Here is a tiny trained network, its code and every weight. The questions are about switching its units off for an input and a class, where a switched-off unit gives its printed mean instead of its output.

import numpy as np


def w(rows, s, z=0):
    codes = np.array(rows[::2]) - 128.0
    scale = np.full(codes.shape[1], s)
    scale[-1] = z or s
    return codes * scale


def norm(h):
    return h / np.sqrt((h * h).mean(-1, keepdims=True) + 1e-5)


def f(y):
    return y / 2 * (1 + np.tanh(0.7978845608 * (y + 0.044715 * y**3)))


def log_softmax(a):
    a = a - a.max(-1, keepdims=True)
    return a - np.log(np.exp(a).sum(-1, keepdims=True))


def net(x, mask):
    res = np.array(x, float).reshape(1, 5) / 4 @ E
    u = 0
    for l in range(2):
        y = f(norm(res) @ A[l][:, :-1].T + A[l][:, -1])
        res = res + np.where(mask[u : u + 8], y, B[l][:, -1]) @ B[l][:, :-1]
        u += 8
    return log_softmax(norm(res)[-1] @ U[:, :-1].T + U[:, -1])


A, B = {}, {}
E = w([
[201,75,144,195,102,117,179,251,196,175,27],'x0',
[79,126,86,68,124,239,91,19,39,180,161],'x1',
[58,45,123,64,136,176,54,116,213,176,140],'x2',
[65,52,48,157,126,73,142,153,93,97,83],'x3',
[175,66,123,147,140,197,114,125,14,68,1],'x4',
],0.0071)
A[0] = w([
[204,119,133,82,159,232,75,123,95,105,88,74],'0.n0',
[128,52,112,112,149,219,159,110,60,144,27,22],'0.n1',
[128,152,178,76,133,130,196,160,110,128,108,121],'0.n2',
[180,146,113,164,80,143,125,131,159,79,73,64],'0.n3',
[140,86,123,133,78,35,144,187,134,72,97,17],'0.n4',
[65,95,136,68,139,162,124,29,161,162,148,65],'0.n5',
[152,168,135,142,112,123,181,194,208,191,144,3],'0.n6',
[181,255,126,153,161,158,147,56,68,87,143,26],'0.n7',
],0.0083,0.0053)
B[0] = w([
[71,240,182,94,126,113,119,165,122,180,90,224],'0.n0',
[148,101,131,108,37,239,146,117,154,115,65,241],'0.n1',
[165,89,79,139,100,28,76,121,157,108,123,155],'0.n2',
[21,138,48,176,118,93,155,92,89,124,173,178],'0.n3',
[153,159,155,143,255,207,114,158,81,117,110,236],'0.n4',
[45,150,102,141,199,99,52,152,141,121,150,254],'0.n5',
[197,167,191,169,102,148,115,50,184,151,131,233],'0.n6',
[173,129,132,87,63,47,128,194,81,57,186,245],'0.n7',
],0.0096,0.0047)
A[1] = w([
[50,74,105,105,158,128,66,74,142,140,201,61],'1.n0',
[133,100,89,202,254,78,161,163,141,99,74,6],'1.n1',
[63,68,39,68,198,140,80,60,169,135,215,15],'1.n2',
[93,52,93,128,36,200,147,113,96,124,39,4],'1.n3',
[179,112,106,120,112,91,177,118,22,107,188,100],'1.n4',
[146,180,86,150,122,46,215,52,244,203,153,101],'1.n5',
[63,115,96,110,157,136,100,140,79,83,144,144],'1.n6',
[108,97,172,163,80,131,109,139,117,102,16,150],'1.n7',
],0.0088,0.0039)
B[1] = w([
[22,49,120,187,118,81,223,181,36,126,87,240],'1.n0',
[17,208,71,119,248,120,190,174,180,149,195,250],'1.n1',
[102,59,152,205,56,84,164,84,130,137,150,255],'1.n2',
[201,115,2,77,74,186,202,35,112,211,35,224],'1.n3',
[159,110,154,61,134,84,155,133,122,32,111,212],'1.n4',
[197,70,108,168,132,170,52,119,122,145,110,249],'1.n5',
[165,65,158,169,72,118,106,131,245,200,100,231],'1.n6',
[145,87,47,106,160,161,174,109,130,163,153,233],'1.n7',
],0.0098,0.0056)
U = w([
[69,183,200,85,131,175,35,125,112,139,109,3],'0',
[174,140,146,84,84,62,118,130,82,2,156,131],'1',
[147,107,58,92,78,205,154,91,101,144,33,154],'2',
[211,108,159,196,124,141,56,113,175,143,135,188],'3',
[40,49,137,185,77,92,123,107,108,135,129,167],'4',
[109,152,82,165,231,126,168,167,149,102,128,110],'5',
],0.018,0.0034)

Each question gives the input, the list of numbers given to net, and the class t.
The units are the neurons (one row each of A and B). Each row of codes is followed by its name. A weight is (code - 128) times the scale printed after its matrix; where a second scale follows, it is the last column's (A, B and U).
mask holds one flag per neuron, layer by layer. A switched-off neuron (its flag False) gives its mean, the last column of its row in B, instead of its output. The means were averaged over made-up inputs and are rounded, as every weight is.
A unit's drop is (log p(t) with every unit on - log p(t) with that unit switched off) / (log p(t) with every unit on - log p(t) with every unit switched off).
The circuit of an input: a set's keep is (log p(t) with only the set's units on - log p(t) with every unit switched off) / (log p(t) with every unit on - log p(t) with every unit switched off). Starting from the 12 units with the biggest drops (on a tie, the unit counted first), units are removed one at a time, each time the one whose removal leaves the highest keep (on an exact tie, the one counted first), for as long as the keep stays at least 0.8.
units of the circuit, in order: the units of the circuit, biggest drop first
top k neurons: the k neurons with the biggest drops, biggest first
top k neurons in layer l: the k neurons of layer l with the biggest drops, biggest first
drop when u is switched off: that unit's drop, to one decimal
input [0,-7,7,1,-2], class 3: top neuron in layer 1	[1.n0]
input [8,1,0,8,-7], class 5: top 2 neurons in layer 1	[1.n1; 1.n6]
input [5,4,5,-4,-5], class 4: top 3 neurons in layer 0	[0.n5; 0.n0; 0.n1]
input [-6,7,7,-8,6], class 0: top 4 neurons in layer 0	[0.n0; 0.n3; 0.n1; 0.n2]
input [6,-8,7,8,6], class 5: top 2 neurons	[1.n1; 0.n4]
input [-1,1,7,-6,1], class 4: top 2 neurons in layer 1	[1.n0; 1.n2]
input [-2,5,7,-8,6], class 0: top 2 neurons	[0.n0; 0.n5]
input [4,-3,7,5,1], class 5: units of the circuit, in order	[0.n4; 1.n1]
input [0,8,-1,-4,-1], class 0: top 3 neurons in layer 0	[0.n0; 0.n3; 0.n7]
input [7,-2,3,3,-3], class 5: top 2 neurons	[0.n4; 1.n1]
input [-1,-2,8,6,3], class 2: top 2 neurons	[0.n1; 1.n3]
input [4,2,5,-2,-8], class 3: top 4 neurons	[0.n6; 1.n5; 0.n3; 1.n1]
input [1,1,-7,-2,-8], class 3: top 2 neurons	[1.n5; 0.n6]
input [-6,-1,-6,0,8], class 1: units of the circuit, in order	[0.n7]
input [8,-6,-2,-4,1], class 5: top 3 neurons in layer 0	[0.n4; 0.n3; 0.n1]
input [-8,-6,-3,-1,-8], class 1: top 2 neurons	[1.n6; 0.n6]
input [-5,3,3,-4,3], class 4: top 2 neurons in layer 0	[0.n5; 0.n4]
input [-7,-7,0,-2,-5], class 3: top 2 neurons	[1.n5; 0.n5]
input [-1,0,-2,6,1], class 2: top 3 neurons	[0.n1; 1.n3; 0.n5]
input [-1,-5,6,1,-7], class 3: units of the circuit, in order	[1.n5]
input [-4,2,5,-7,1], class 4: top 2 neurons in layer 1	[1.n0; 1.n2]
input [3,5,3,-3,-1], class 4: top 2 neurons	[0.n5; 1.n0]
input [4,1,8,-6,1], class 0: drop when 0.n0 is switched off	0.3
input [-1,-7,0,5,6], class 5: drop when 0.n4 is switched off	0.3
input [3,-5,2,-5,5], class 5: drop when 1.n4 is switched off	0.0
input [1,3,7,-6,-7], class 4: drop when 1.n0 is switched off	0.1
input [2,-7,-1,6,8], class 5: units of the circuit, in order	[1.n1]
